Below are the code and all the weights of a small trained network. Each question names an input and a class and asks about switching units off, where a switched-off unit gives its printed mean instead of its output.

import numpy as np


def w(rows, s, z=0):
    codes = np.array(rows[::2]) - 128.0
    scale = np.full(codes.shape[1], s)
    scale[-1] = z or s
    return codes * scale


def f(y):
    return y / 2 * (1 + np.tanh(0.7978845608 * (y + 0.044715 * y**3)))


def log_softmax(a):
    a = a - a.max(-1, keepdims=True)
    return a - np.log(np.exp(a).sum(-1, keepdims=True))


def net(x, mask):
    res = np.array(x, float).reshape(1, 7) / 4 @ E
    y = f(res @ A[0][:, :-1].T + A[0][:, -1])
    res = res + np.where(mask, y, B[0][:, -1]) @ B[0][:, :-1]
    return log_softmax(res[-1] @ U[:, :-1].T + U[:, -1])


A, B = {}, {}
E = w([
[134,128,130,128,133,123,135,119,127,132,133,123],'x0',
[123,127,134,128,122,131,129,130,130,128,127,128],'x1',
[135,178,120,191,70,102,50,53,197,96,85,36],'x2',
[96,216,216,61,214,155,95,144,104,130,102,73],'x3',
[182,72,190,155,188,89,40,191,180,97,178,150],'x4',
[152,108,80,36,89,202,140,159,128,2,242,41],'x5',
[133,132,136,132,120,138,127,131,130,131,130,134],'x6',
],0.0064)
A[0] = w([
[40,197,59,106,64,207,228,51,68,141,100,84,115],'neuron 1',
[149,160,116,164,80,120,59,61,211,94,104,31,49],'neuron 2',
[193,5,37,187,29,95,165,119,160,116,164,185,1],'neuron 3',
[156,101,89,57,106,217,132,142,141,3,213,56,21],'neuron 4',
[181,76,171,147,183,104,54,196,212,98,177,128,33],'neuron 5',
[191,77,173,145,174,94,44,204,194,86,176,133,37],'neuron 6',
[147,37,122,48,187,180,208,215,43,142,194,206,83],'neuron 7',
[79,225,233,45,211,151,90,165,85,112,127,64,20],'neuron 8',
[141,161,111,160,75,117,48,42,220,67,111,30,57],'neuron 9',
[168,107,84,65,87,230,130,160,126,36,213,47,28],'neuron 10',
[192,77,196,156,175,106,47,178,202,74,174,140,23],'neuron 11',
[55,197,55,106,71,209,223,61,77,146,70,100,148],'neuron 12',
[139,176,119,186,86,78,63,71,198,101,103,34,99],'neuron 13',
[103,226,225,71,229,188,91,154,90,129,94,62,41],'neuron 14',
],0.0043,0.00073)
B[0] = w([
[218,88,162,40,59,58,36,151,71,120,143,75,225],'neuron 1',
[83,212,115,120,173,172,206,220,71,82,126,164,193],'neuron 2',
[43,68,30,137,72,215,149,50,246,103,211,73,225],'neuron 3',
[148,82,211,253,218,97,94,50,132,240,26,229,250],'neuron 4',
[186,115,149,92,79,63,84,141,75,100,143,83,193],'neuron 5',
[194,96,151,67,78,63,95,141,71,105,155,85,198],'neuron 6',
[63,246,106,126,194,193,222,233,64,68,140,164,255],'neuron 7',
[44,77,59,142,75,187,130,73,230,128,180,73,233],'neuron 8',
[73,227,120,126,190,177,229,207,56,56,126,162,206],'neuron 9',
[148,80,220,222,222,93,102,71,156,240,16,213,247],'neuron 10',
[194,123,150,61,87,65,81,128,81,120,147,69,197],'neuron 11',
[208,87,158,54,77,43,38,137,67,134,146,80,224],'neuron 12',
[96,219,129,136,200,168,204,203,78,93,107,179,201],'neuron 13',
[61,64,56,165,70,194,112,43,239,122,185,66,233],'neuron 14',
],0.0052,0.0043)
U = w([
[144,115,182,215,189,99,104,76,137,235,20,191,247],'0',
[94,193,112,109,171,170,213,227,62,53,144,148,145],'1',
[218,112,139,43,66,67,62,135,72,105,156,77,100],'2',
[67,97,66,138,83,185,130,64,253,109,200,91,5],'3',
],0.012,0.0011)

Each question gives the input, the list of numbers given to net, and the class t.
The units are the neurons (one row each of A and B). Each row of codes is followed by its name. A weight is (code - 128) times the scale printed after its matrix; where a second scale follows, it is the last column's (A, B and U).
mask holds one flag per neuron, in row order. A switched-off neuron (its flag False) gives its mean, the last column of its row in B, instead of its output. The means were averaged over made-up inputs and are rounded, as every weight is.
A unit's drop is (log p(t) with every unit on - log p(t) with that unit switched off) / (log p(t) with every unit on - log p(t) with every unit switched off).
The circuit of an input: a set's keep is (log p(t) with only the set's units on - log p(t) with every unit switched off) / (log p(t) with every unit on - log p(t) with every unit switched off). Starting from the 12 units with the biggest drops (on a tie, the unit counted first), units are removed one at a time, each time the one whose removal leaves the highest keep (on an exact tie, the one counted first), for as long as the keep stays at least 0.8.
units of the circuit, in order: the units of the circuit, biggest drop first
most important unit: the unit with the biggest drop
top k neurons: the k neurons with the biggest drops, biggest first
drop of u: that unit's drop, to one decimal
input [-5,6,8,0,-7,7,-5], class 1: most important unit : neuron 9
input [-7,-1,-1,8,-7,0,7], class 3: top 2 neurons : (neuron 14; neuron 8)
input [-6,-3,4,6,-8,4,0], class 2: top 2 neurons : (neuron 1; neuron 12)
input [-4,-8,-2,-3,-1,-1,-7], class 3: units of the circuit, in order : (neuron 4; neuron 9)
input [2,-5,8,8,6,4,-2], class 1: top 2 neurons : (neuron 9; neuron 2)
input [6,1,6,8,0,-7,7], class 3: units of the circuit, in order : (neuron 14; neuron 8)
input [-7,-2,-3,2,-5,2,0], class 2: units of the circuit, in order : (neuron 1; neuron 12)
input [-5,6,6,-6,7,4,6], class 2: top 3 neurons : (neuron 11; neuron 6; neuron 5)
input [-2,0,3,8,3,5,2], class 3: top 2 neurons : (neuron 8; neuron 14)
input [-2,-1,5,-5,5,5,-2], class 0: top 3 neurons : (neuron 4; neuron 10; neuron 7)
input [7,6,-4,-1,3,4,-2], class 0: top 3 neurons : (neuron 4; neuron 10; neuron 9)
input [1,7,6,7,-3,-2,4], class 3: top 3 neurons : (neuron 14; neuron 8; neuron 7)
input [4,3,-4,-6,3,0,1], class 3: top 2 neurons : (neuron 3; neuron 9)
input [0,-1,4,3,-4,1,-5], class 1: top neuron : (neuron 9)
input [-6,6,3,5,-4,7,4], class 0: top 2 neurons : (neuron 4; neuron 10)
input [1,1,-1,1,-4,3,5], class 2: top 2 neurons : (neuron 1; neuron 12)
input [-7,-1,-2,-8,-1,-4,7], class 3: drop of neuron 12 : 0.0
input [-2,-1,-8,-8,-3,-6,4], class 1: drop of neuron 4 : 0.1
input [8,3,7,-3,-7,-5,8], class 1: drop of neuron 2 : 0.2
input [-2,1,-6,-8,-4,-4,7], class 3: most important unit : neuron 3
